Here is a tiny trained network, its code and every weight. The questions are about switching its units off for an input and a target symbol, where a switched-off unit gives its printed mean instead of its output.

import numpy as np


def w(rows, s, z=0):
    codes = np.array(rows[::2]) - 128.0
    scale = np.full(codes.shape[1], s)
    scale[-1] = z or s
    return codes * scale


def f(y):
    return y / 2 * (1 + np.tanh(0.7978845608 * (y + 0.044715 * y**3)))


def softmax(a):
    e = np.exp(a - a.max(-1, keepdims=True))
    return e / e.sum(-1, keepdims=True)


def log_softmax(a):
    a = a - a.max(-1, keepdims=True)
    return a - np.log(np.exp(a).sum(-1, keepdims=True))


def net(x, mask):
    ids = ['ΘΛΞγημπσω'.index(c) for c in x.split()]
    T = len(ids)
    res = E[ids] + P[:T]
    q, k, v = (res @ M[0].T for M in (Q, K, V))
    z = softmax(np.where(np.tri(T) > 0, q @ k.T / 4**0.5, -1e9)) @ v
    res = res + np.where(mask[0], z, O[0][:, -1]) @ O[0][:, :-1]
    y = f(res @ A[0][:, :-1].T + A[0][:, -1])
    res = res + np.where(mask[1:9], y, B[0][:, -1]) @ B[0][:, :-1]
    return log_softmax(res[-1] @ U[:, :-1].T + U[:, -1])


Q, K, V, O, A, B = {}, {}, {}, {}, {}, {}
E = w([
[137,123,103,136,158,222,24],'Θ',
[133,80,248,132,198,70,79],'Λ',
[170,43,208,126,198,84,214],'Ξ',
[97,112,127,45,157,220,74],'γ',
[177,92,172,74,144,164,70],'η',
[78,97,182,181,194,39,116],'μ',
[167,92,133,158,177,133,114],'π',
[29,122,179,90,205,96,125],'σ',
[84,109,63,135,190,191,88],'ω',
],0.015)
P = w([
[183,168,112,124,121,135,170],'0',
[113,15,90,127,55,78,82],'1',
[103,49,145,180,168,203,122],'2',
[192,155,110,74,210,106,136],'3',
[105,8,84,117,110,61,49],'4',
[79,54,160,181,178,191,106],'5',
[168,185,132,70,230,122,114],'6',
],0.018)
Q[0] = w([
[137,51,118,82,230,138,93],'head 1',
[223,171,100,44,250,121,138],'head 1',
[159,86,41,92,103,19,97],'head 1',
[85,80,181,166,99,143,128],'head 1',
],0.011)
K[0] = w([
[109,221,182,141,174,88,103],'head 1',
[42,144,185,136,166,65,56],'head 1',
[152,82,89,101,255,106,112],'head 1',
[167,141,86,140,89,148,157],'head 1',
],0.015)
V[0] = w([
[157,127,178,121,109,140,36],'head 1',
[30,172,40,109,139,142,135],'head 1',
[160,115,124,47,111,219,82],'head 1',
[195,164,36,245,148,146,36],'head 1',
],0.013)
O[0] = w([
[20,155,140,96,51,125,192,148],'head 1',
[190,46,9,135,132,204,105,2],'head 1',
[148,127,119,89,90,140,220,172],'head 1',
[61,203,16,152,150,74,119,117],'head 1',
],0.013,0.0065)
A[0] = w([
[147,189,70,72,92,29,128,114],'neuron 1',
[126,234,178,99,72,105,153,39],'neuron 2',
[45,27,108,148,32,130,177,55],'neuron 3',
[58,92,181,197,201,156,71,89],'neuron 4',
[95,39,164,161,141,68,165,163],'neuron 5',
[138,239,113,149,156,143,186,131],'neuron 6',
[207,189,133,161,159,115,184,2],'neuron 7',
[142,254,155,93,216,128,183,195],'neuron 8',
],0.0093,0.011)
B[0] = w([
[102,91,123,96,123,216,252,174],'neuron 1',
[117,134,103,237,187,120,169,189],'neuron 2',
[180,96,185,133,183,91,81,180],'neuron 3',
[185,156,88,146,94,107,203,244],'neuron 4',
[117,146,90,112,110,188,84,228],'neuron 5',
[130,79,188,97,114,51,101,172],'neuron 6',
[166,11,103,163,110,139,167,130],'neuron 7',
[155,102,94,140,87,141,73,251],'neuron 8',
],0.012,0.018)
U = w([
[82,160,112,140,81,213,154,151],'Θ',
[133,155,158,120,255,168,174,199],'Λ',
[126,75,126,116,139,71,137,98],'Ξ',
[85,128,147,166,164,151,109,190],'γ',
[116,119,77,149,189,160,139,83],'η',
[154,163,151,92,74,139,173,91],'μ',
[127,99,111,168,89,200,121,2],'π',
[163,171,121,122,204,107,235,62],'σ',
[130,160,88,109,113,107,96,200],'ω',
],0.0094,0.0079)

Each question gives the input, a string of symbols that net reads in full, and the target symbol t.
The units are the heads (4 rows each of Q, K, V and O) and the neurons (one row each of A and B). Each row of codes is followed by its name. A weight is (code - 128) times the scale printed after its matrix; where a second scale follows, it is the last column's (O, A, B and U).
mask holds one flag per unit, heads first, then neurons. A switched-off unit (its flag False) gives its mean, the last column of its rows in O or B, instead of its output. The means were averaged over made-up inputs and are rounded, as every weight is.
A unit's drop is (log p(t) with every unit on - log p(t) with that unit switched off) / (log p(t) with every unit on - log p(t) with every unit switched off).
The circuit of an input: a set's keep is (log p(t) with only the set's units on - log p(t) with every unit switched off) / (log p(t) with every unit on - log p(t) with every unit switched off). Starting from all 9 units, units are removed one at a time, each time the one whose removal leaves the highest keep (on an exact tie, the one counted first), for as long as the keep stays at least 0.8.
circuit, biggest first: the units of the circuit, biggest drop first
most important unit: the unit with the biggest drop
k most important neurons: the k neurons with the biggest drops, biggest first
drop when u is switched off: that unit's drop, to one decimal
input Θ Λ ω π μ, target Θ: circuit, biggest first	head 1; neuron 1; neuron 5
input π μ Θ ω, target ω: 2 most important neurons	neuron 1; neuron 2
input γ μ ω Θ ω, target σ: circuit, biggest first	head 1; neuron 1; neuron 3
input Ξ μ γ μ Ξ π η, target ω: 3 most important neurons	neuron 8; neuron 1; neuron 2
input Ξ μ σ, target μ: most important unit	neuron 4
input μ π μ, target σ: circuit, biggest first	neuron 4; head 1
input Θ π σ, target Ξ: 2 most important neurons	neuron 6; neuron 3
input γ Θ γ, target Λ: circuit, biggest first	head 1; neuron 8; neuron 3
input Θ μ π Θ η Θ, target Ξ: circuit, biggest first	head 1; neuron 6; neuron 5
input ω σ Λ Ξ, target γ: 3 most important neurons	neuron 2; neuron 8; neuron 4
input Ξ η π Ξ, target π: circuit, biggest first	neuron 8; head 1; neuron 5; neuron 7
input Ξ η γ, target μ: circuit, biggest first	neuron 4; head 1; neuron 2
input γ π μ, target Λ: 4 most important neurons	neuron 3; neuron 8; neuron 4; neuron 6
input γ Λ π π, target γ: circuit, biggest first	head 1; neuron 2; neuron 8
input π γ Θ ω Λ γ π, target γ: circuit, biggest first	neuron 2; head 1; neuron 8
input ω γ Λ Θ μ, target σ: circuit, biggest first	neuron 1; head 1; neuron 3
input μ Λ π γ, target γ: 2 most important neurons	neuron 2; neuron 8
input η Λ γ, target γ: 3 most important neurons	neuron 4; neuron 2; neuron 8
input μ γ π π γ, target Θ: 2 most important neurons	neuron 1; neuron 3
input γ Λ γ μ Ξ, target ω: most important unit	neuron 5
input Θ ω γ μ π μ, target Ξ: most important unit	head 1
input π γ Ξ π ω γ γ, target μ: 2 most important neurons	neuron 2; neuron 5
input η γ Θ ω σ ω, target γ: 3 most important neurons	neuron 4; neuron 2; neuron 3
input π π μ π, target ω: drop when neuron 1 is switched off	0.1
input μ Λ π, target σ: drop when neuron 8 is switched off	0.5
